Here is a tiny trained network, its code and every weight. The questions are about switching its units off for an input and a class, where a switched-off unit gives its printed mean instead of its output.

import numpy as np


def w(rows, s, z=0):
    codes = np.array(rows[::2]) - 128.0
    scale = np.full(codes.shape[1], s)
    scale[-1] = z or s
    return codes * scale


def f(y):
    return y / 2 * (1 + np.tanh(0.7978845608 * (y + 0.044715 * y**3)))


def log_softmax(a):
    a = a - a.max(-1, keepdims=True)
    return a - np.log(np.exp(a).sum(-1, keepdims=True))


def net(x, mask):
    res = np.array(x, float).reshape(1, 3) / 4 @ E
    y = f(res @ A[0][:, :-1].T + A[0][:, -1])
    res = res + np.where(mask, y, B[0][:, -1]) @ B[0][:, :-1]
    return log_softmax(res[-1] @ U[:, :-1].T + U[:, -1])


A, B = {}, {}
E = w([
[75,121,88,142,22,35,30,104,95,95],'x0',
[68,194,195,16,152,70,161,99,144,34],'x1',
[38,22,159,162,143,127,97,60,255,164],'x2',
],0.0071)
A[0] = w([
[96,186,231,23,136,82,166,73,106,110,97],'neuron 0',
[180,172,82,106,93,135,179,181,84,118,79],'neuron 1',
[153,110,84,187,124,154,121,139,105,201,122],'neuron 2',
[80,75,156,160,124,146,130,75,254,156,120],'neuron 3',
[174,172,100,108,86,155,174,161,77,106,117],'neuron 4',
[173,179,69,122,125,142,139,162,90,80,86],'neuron 5',
[175,102,115,134,197,160,193,143,151,98,128],'neuron 6',
[196,106,75,159,108,168,98,120,110,189,53],'neuron 7',
[133,135,76,106,75,131,38,89,121,99,121],'neuron 8',
[144,101,137,91,166,222,197,160,138,191,109],'neuron 9',
[82,119,63,178,72,80,72,97,98,92,191],'neuron 10',
[152,121,191,102,201,167,175,160,161,185,253],'neuron 11',
[141,117,157,130,147,155,187,137,131,112,119],'neuron 12',
],0.0077,0.0025)
B[0] = w([
[2,81,169,193,67,37,173,170,201,213,247],'neuron 0',
[57,208,74,169,112,152,97,84,89,117,203],'neuron 1',
[66,86,203,174,102,51,187,212,152,237,208],'neuron 2',
[101,170,39,225,147,205,61,52,68,87,250],'neuron 3',
[66,169,76,164,131,119,112,98,79,126,204],'neuron 4',
[74,197,80,190,153,134,106,57,100,154,191],'neuron 5',
[151,96,83,66,90,78,73,133,132,84,201],'neuron 6',
[52,125,176,194,55,101,152,167,185,198,197],'neuron 7',
[182,53,107,67,73,98,90,172,175,70,178],'neuron 8',
[130,115,52,83,47,93,61,192,122,82,232],'neuron 9',
[178,110,76,94,107,54,74,165,101,56,221],'neuron 10',
[121,91,78,89,62,108,62,144,87,118,254],'neuron 11',
[121,81,78,126,80,135,115,185,124,126,164],'neuron 12',
],0.0076,0.007)
U = w([
[87,174,76,207,137,159,98,9,97,129,98],'0',
[68,103,180,171,108,83,173,178,202,196,108],'1',
[166,96,91,54,103,99,83,180,118,86,87],'2',
[144,110,146,119,148,130,134,114,108,141,244],'3',
[219,163,183,97,198,184,194,67,170,180,59],'4',
[202,150,177,116,211,177,210,104,154,147,69],'5',
[202,151,194,135,212,190,217,91,149,145,61],'6',
[192,165,216,110,184,209,200,91,158,156,64],'7',
],0.011)

Each question gives the input, the list of numbers given to net, and the class t.
The units are the neurons (one row each of A and B). Each row of codes is followed by its name. A weight is (code - 128) times the scale printed after its matrix; where a second scale follows, it is the last column's (A, B and U).
mask holds one flag per neuron, in row order. A switched-off neuron (its flag False) gives its mean, the last column of its row in B, instead of its output. The means were averaged over made-up inputs and are rounded, as every weight is.
A unit's drop is (log p(t) with every unit on - log p(t) with that unit switched off) / (log p(t) with every unit on - log p(t) with every unit switched off).
The circuit of an input: a set's keep is (log p(t) with only the set's units on - log p(t) with every unit switched off) / (log p(t) with every unit on - log p(t) with every unit switched off). Starting from the 12 units with the biggest drops (on a tie, the unit counted first), units are removed one at a time, each time the one whose removal leaves the highest keep (on an exact tie, the one counted first), for as long as the keep stays at least 0.8.
units of the circuit, in order: the units of the circuit, biggest drop first
unit that matters most: the unit with the biggest drop
top k neurons: the k neurons with the biggest drops, biggest first
drop of u: that unit's drop, to one decimal
input [-3,-5,-1], class 1: top 2 neurons => [neuron 2; neuron 7]
input [-5,6,6], class 0: top 2 neurons => [neuron 3; neuron 2]
input [-7,-4,-4], class 2: unit that matters most => neuron 9
input [-6,7,-2], class 1: top 2 neurons => [neuron 0; neuron 10]
input [2,-7,8], class 0: top 2 neurons => [neuron 3; neuron 0]
input [6,-5,-1], class 2: top 4 neurons => [neuron 10; neuron 0; neuron 8; neuron 5]
input [-8,4,7], class 2: units of the circuit, in order => [neuron 9; neuron 11]
input [-1,-4,5], class 0: top 2 neurons => [neuron 3; neuron 0]
input [5,-3,3], class 2: top 3 neurons => [neuron 10; neuron 0; neuron 8]
input [0,-1,2], class 3: top 3 neurons => [neuron 0; neuron 1; neuron 5]
input [7,1,6], class 2: top 3 neurons => [neuron 10; neuron 8; neuron 5]
input [-6,-7,-5], class 1: top 3 neurons => [neuron 2; neuron 7; neuron 3]
input [6,-5,1], class 2: top 3 neurons => [neuron 10; neuron 0; neuron 8]
input [6,-8,-6], class 1: units of the circuit, in order => [neuron 2]
input [1,-5,-3], class 1: top 3 neurons => [neuron 3; neuron 2; neuron 7]
input [-2,1,3], class 3: top 2 neurons => [neuron 1; neuron 5]
input [-3,5,0], class 1: drop of neuron 0 => 1.2
input [-6,4,8], class 0: drop of neuron 3 => 1.4
input [-5,6,8], class 0: drop of neuron 3 => 2.0
input [-2,0,0], class 3: unit that matters most => neuron 10
